Here is a tiny trained network, its code and every weight. The questions are about switching its units off for an input and a class, where a switched-off unit gives its printed mean instead of its output.

import numpy as np


def w(rows, s, z=0):
    codes = np.array(rows[::2]) - 128.0
    scale = np.full(codes.shape[1], s)
    scale[-1] = z or s
    return codes * scale


def f(y):
    return y / 2 * (1 + np.tanh(0.7978845608 * (y + 0.044715 * y**3)))


def log_softmax(a):
    a = a - a.max(-1, keepdims=True)
    return a - np.log(np.exp(a).sum(-1, keepdims=True))


def net(x, mask):
    res = np.array(x, float).reshape(1, 7) / 4 @ E
    y = f(res @ A[0][:, :-1].T + A[0][:, -1])
    res = res + np.where(mask, y, B[0][:, -1]) @ B[0][:, :-1]
    return log_softmax(res[-1] @ U[:, :-1].T + U[:, -1])


A, B = {}, {}
E = w([
[140,139,130,120,124,122,122,130,116,135,137],'x0',
[109,159,118,211,98,114,215,149,69,219,2],'x1',
[90,106,51,148,69,29,47,203,186,92,76],'x2',
[155,23,70,143,31,191,159,178,135,196,194],'x3',
[90,8,188,74,175,91,117,194,20,129,93],'x4',
[81,103,138,30,98,147,81,48,178,240,55],'x5',
[40,155,96,62,143,53,237,127,135,161,193],'x6',
],0.0052)
A[0] = w([
[165,163,118,193,115,101,235,149,91,196,43,109],'N0',
[166,156,123,254,139,109,185,232,88,33,203,138],'N1',
[118,221,129,154,136,160,114,118,173,118,112,65],'N2',
[141,82,91,135,36,178,129,177,113,179,171,66],'N3',
[125,52,197,84,133,87,121,179,68,123,115,82],'N4',
[137,171,110,143,97,138,135,91,205,146,115,47],'N5',
[163,103,147,55,157,134,87,139,181,77,233,124],'N6',
[159,48,87,136,39,184,151,152,162,176,174,117],'N7',
[138,192,84,174,111,148,141,98,203,128,146,67],'N8',
[98,209,168,102,184,85,105,101,125,71,65,93],'N9',
[204,104,181,178,101,184,32,127,115,94,78,101],'N10',
[179,182,36,169,69,97,133,76,205,112,142,151],'N11',
[115,167,114,184,90,126,197,159,73,184,37,86],'N12',
[119,213,72,165,67,159,118,84,152,116,149,84],'N13',
[140,202,67,158,84,161,121,84,161,129,155,81],'N14',
[72,83,148,31,67,138,61,35,188,215,76,100],'N15',
[198,114,160,193,104,161,14,127,131,108,74,82],'N16',
[60,171,110,63,137,40,197,142,144,161,183,110],'N17',
[145,70,107,77,138,139,82,127,161,111,233,78],'N18',
[103,112,44,177,58,16,43,230,187,55,79,141],'N19',
[152,175,73,179,114,148,146,59,194,128,158,87],'N20',
[29,151,74,70,120,29,231,129,134,119,185,104],'N21',
[137,109,209,162,194,252,125,50,141,114,155,254],'N22',
[60,50,181,100,138,95,105,222,44,88,75,141],'N23',
[125,121,120,180,59,140,183,148,92,184,87,98],'N24',
[127,196,174,118,220,65,73,77,119,91,50,109],'N25',
[60,112,37,97,48,45,20,178,210,143,57,160],'N26',
[32,153,79,92,150,31,200,117,154,148,209,123],'N27',
[137,90,125,39,135,124,81,113,195,64,226,95],'N28',
[109,194,163,118,188,67,95,63,111,75,65,88],'N29',
[173,56,47,113,44,171,138,166,125,168,160,78],'N30',
[142,29,130,146,75,191,160,170,92,182,175,180],'N31',
[128,199,103,182,96,145,127,98,188,137,161,68],'N32',
[177,170,61,202,180,114,173,223,90,23,198,80],'N33',
[128,62,173,89,156,91,118,184,67,137,118,90],'N34',
[109,44,153,50,177,120,97,166,72,144,94,99],'N35',
[193,105,160,187,96,174,23,117,132,78,58,98],'N36',
[118,157,115,191,111,106,184,150,109,207,60,55],'N37',
[118,161,140,99,101,180,134,33,196,188,101,152],'N38',
],0.0052,0.0041)
B[0] = w([
[195,162,224,74,114,13,65,74,221,38,59,186],'N0',
[217,177,44,105,223,151,81,152,113,254,57,243],'N1',
[53,75,69,160,154,114,116,138,107,84,184,142],'N2',
[71,170,43,134,127,158,134,180,201,37,173,155],'N3',
[25,44,92,207,201,52,79,62,78,109,194,155],'N4',
[104,36,81,188,165,109,14,122,71,130,139,133],'N5',
[177,138,198,87,112,28,84,95,220,75,44,195],'N6',
[60,221,62,107,179,149,196,193,202,46,156,182],'N7',
[57,36,104,210,163,80,54,51,53,115,194,152],'N8',
[38,168,54,132,152,208,168,235,200,40,171,175],'N9',
[102,47,196,229,46,198,173,158,163,186,161,180],'N10',
[82,92,158,167,186,82,130,64,76,138,199,198],'N11',
[174,146,196,92,102,15,54,79,218,25,54,172],'N12',
[69,54,105,214,174,87,95,73,54,107,162,156],'N13',
[62,69,92,190,156,58,92,63,82,92,188,155],'N14',
[195,126,31,91,244,166,38,213,129,227,24,207],'N15',
[142,57,188,189,20,220,159,175,186,171,138,172],'N16',
[143,65,184,205,47,211,145,195,151,185,98,185],'N17',
[134,141,125,102,123,67,99,147,214,27,57,163],'N18',
[166,239,205,21,88,114,238,43,38,166,194,244],'N19',
[48,51,122,183,174,64,93,33,60,103,200,163],'N20',
[142,17,192,215,8,231,153,177,168,211,128,201],'N21',
[157,205,212,114,106,105,223,66,96,156,141,254],'N22',
[53,100,123,220,152,67,144,36,76,131,208,201],'N23',
[112,147,155,97,116,75,117,172,197,48,96,159],'N24',
[31,205,45,110,155,202,211,236,219,35,179,195],'N25',
[192,218,162,44,164,124,204,67,57,199,177,236],'N26',
[147,60,219,196,1,202,133,183,154,197,126,203],'N27',
[187,122,231,108,87,24,49,102,232,50,39,191],'N28',
[23,177,30,138,158,206,179,211,211,37,167,176],'N29',
[34,174,45,108,173,168,185,221,207,45,173,167],'N30',
[50,206,95,111,182,107,206,136,155,61,194,207],'N31',
[60,31,117,199,172,94,58,69,45,116,196,149],'N32',
[220,139,18,86,238,143,32,171,130,251,35,211],'N33',
[58,46,100,198,157,54,92,71,77,125,194,153],'N34',
[95,64,57,193,217,56,95,53,44,153,177,163],'N35',
[134,51,198,226,48,225,166,154,189,204,130,182],'N36',
[168,89,139,103,98,39,50,138,202,34,35,152],'N37',
[159,141,83,109,224,114,114,89,71,202,147,197],'N38',
],0.005,0.0054)
U = w([
[30,43,85,204,175,59,55,52,50,99,212,35],'0',
[23,219,24,93,144,203,191,226,230,27,172,23],'1',
[201,143,212,71,84,25,18,111,246,32,41,49],'2',
[144,52,203,199,10,249,148,195,180,228,132,13],'3',
[211,160,20,61,238,178,34,171,103,255,56,61],'4',
[155,197,167,108,158,131,181,111,144,166,157,254],'5',
[168,240,199,31,117,138,229,44,52,156,194,127],'6',
],0.0061,0.0038)

Each question gives the input, the list of numbers given to net, and the class t.
The units are the neurons (one row each of A and B). Each row of codes is followed by its name. A weight is (code - 128) times the scale printed after its matrix; where a second scale follows, it is the last column's (A, B and U).
mask holds one flag per neuron, in row order. A switched-off neuron (its flag False) gives its mean, the last column of its row in B, instead of its output. The means were averaged over made-up inputs and are rounded, as every weight is.
A unit's drop is (log p(t) with every unit on - log p(t) with that unit switched off) / (log p(t) with every unit on - log p(t) with every unit switched off).
The circuit of an input: a set's keep is (log p(t) with only the set's units on - log p(t) with every unit switched off) / (log p(t) with every unit on - log p(t) with every unit switched off). Starting from the 12 units with the biggest drops (on a tie, the unit counted first), units are removed one at a time, each time the one whose removal leaves the highest keep (on an exact tie, the one counted first), for as long as the keep stays at least 0.8.
circuit, biggest first: the units of the circuit, biggest drop first
most important unit: the unit with the biggest drop
k most important neurons: the k neurons with the biggest drops, biggest first
input [0,-2,-5,-5,-5,-7,2], class 4: circuit, biggest first -> [N33 N1]
input [1,8,-8,0,-1,8,-7], class 2: 3 most important neurons -> [N0 N12 N37]
input [-6,-7,-5,2,-2,0,-6], class 2: circuit, biggest first -> [N6 N28]
input [-8,-8,-4,2,4,0,-8], class 2: most important unit -> N6
input [-2,-7,-2,-3,4,0,7], class 2: circuit, biggest first -> [N28 N6]
input [6,2,-6,-6,5,5,0], class 1: circuit, biggest first -> [N25 N29]
input [-3,1,6,-1,0,5,-8], class 3: 3 most important neurons -> [N36 N16 N10]
input [-1,-2,8,-5,2,-6,-8], class 3: circuit, biggest first -> [N36 N16]
input [-2,-3,6,-3,1,-1,8], class 3: circuit, biggest first -> [N21 N27]
input [6,2,3,3,4,0,6], class 3: 3 most important neurons -> [N21 N27 N17]
input [2,7,-3,5,-2,4,-3], class 2: circuit, biggest first -> [N0 N12]
input [-4,6,6,-7,1,-7,-7], class 1: 3 most important neurons -> [N25 N29 N9]
input [-2,1,8,-3,5,-3,1], class 6: 2 most important neurons -> [N19 N26]
input [-3,-5,1,-3,0,6,5], class 4: most important unit -> N15
input [-3,0,-1,1,0,-6,-4], class 4: circuit, biggest first -> [N1 N33]
input [8,0,5,-7,-6,8,6], class 4: 3 most important neurons -> [N15 N38 N26]
input [5,3,-5,0,-3,7,6], class 4: 2 most important neurons -> [N15 N38]
input [-3,-5,3,7,-2,3,-7], class 1: 2 most important neurons -> [N7 N30]
input [-6,-5,-4,-1,-6,-7,7], class 3: circuit, biggest first -> [N27 N21]
input [-7,8,2,-5,0,-8,-4], class 2: circuit, biggest first -> [N0]
input [7,-4,8,-5,-6,-6,-4], class 6: 3 most important neurons -> [N19 N26 N15]
input [2,1,-3,-7,-2,-4,-5], class 1: circuit, biggest first -> [N25 N29]
input [-7,6,4,7,-2,-6,2], class 1: 4 most important neurons -> [N30 N7 N3 N31]
input [6,4,-6,6,-4,-7,-1], class 4: 2 most important neurons -> [N1 N33]
input [-1,-8,8,-3,-3,-6,3], class 2: 2 most important neurons -> [N28 N6]
input [5,-1,2,7,7,3,6], class 0: 2 most important neurons -> [N35 N4]
input [1,5,8,-1,4,-7,-2], class 6: circuit, biggest first -> [N19]
input [2,-5,5,-2,1,-7,-4], class 4: 2 most important neurons -> [N33 N1]
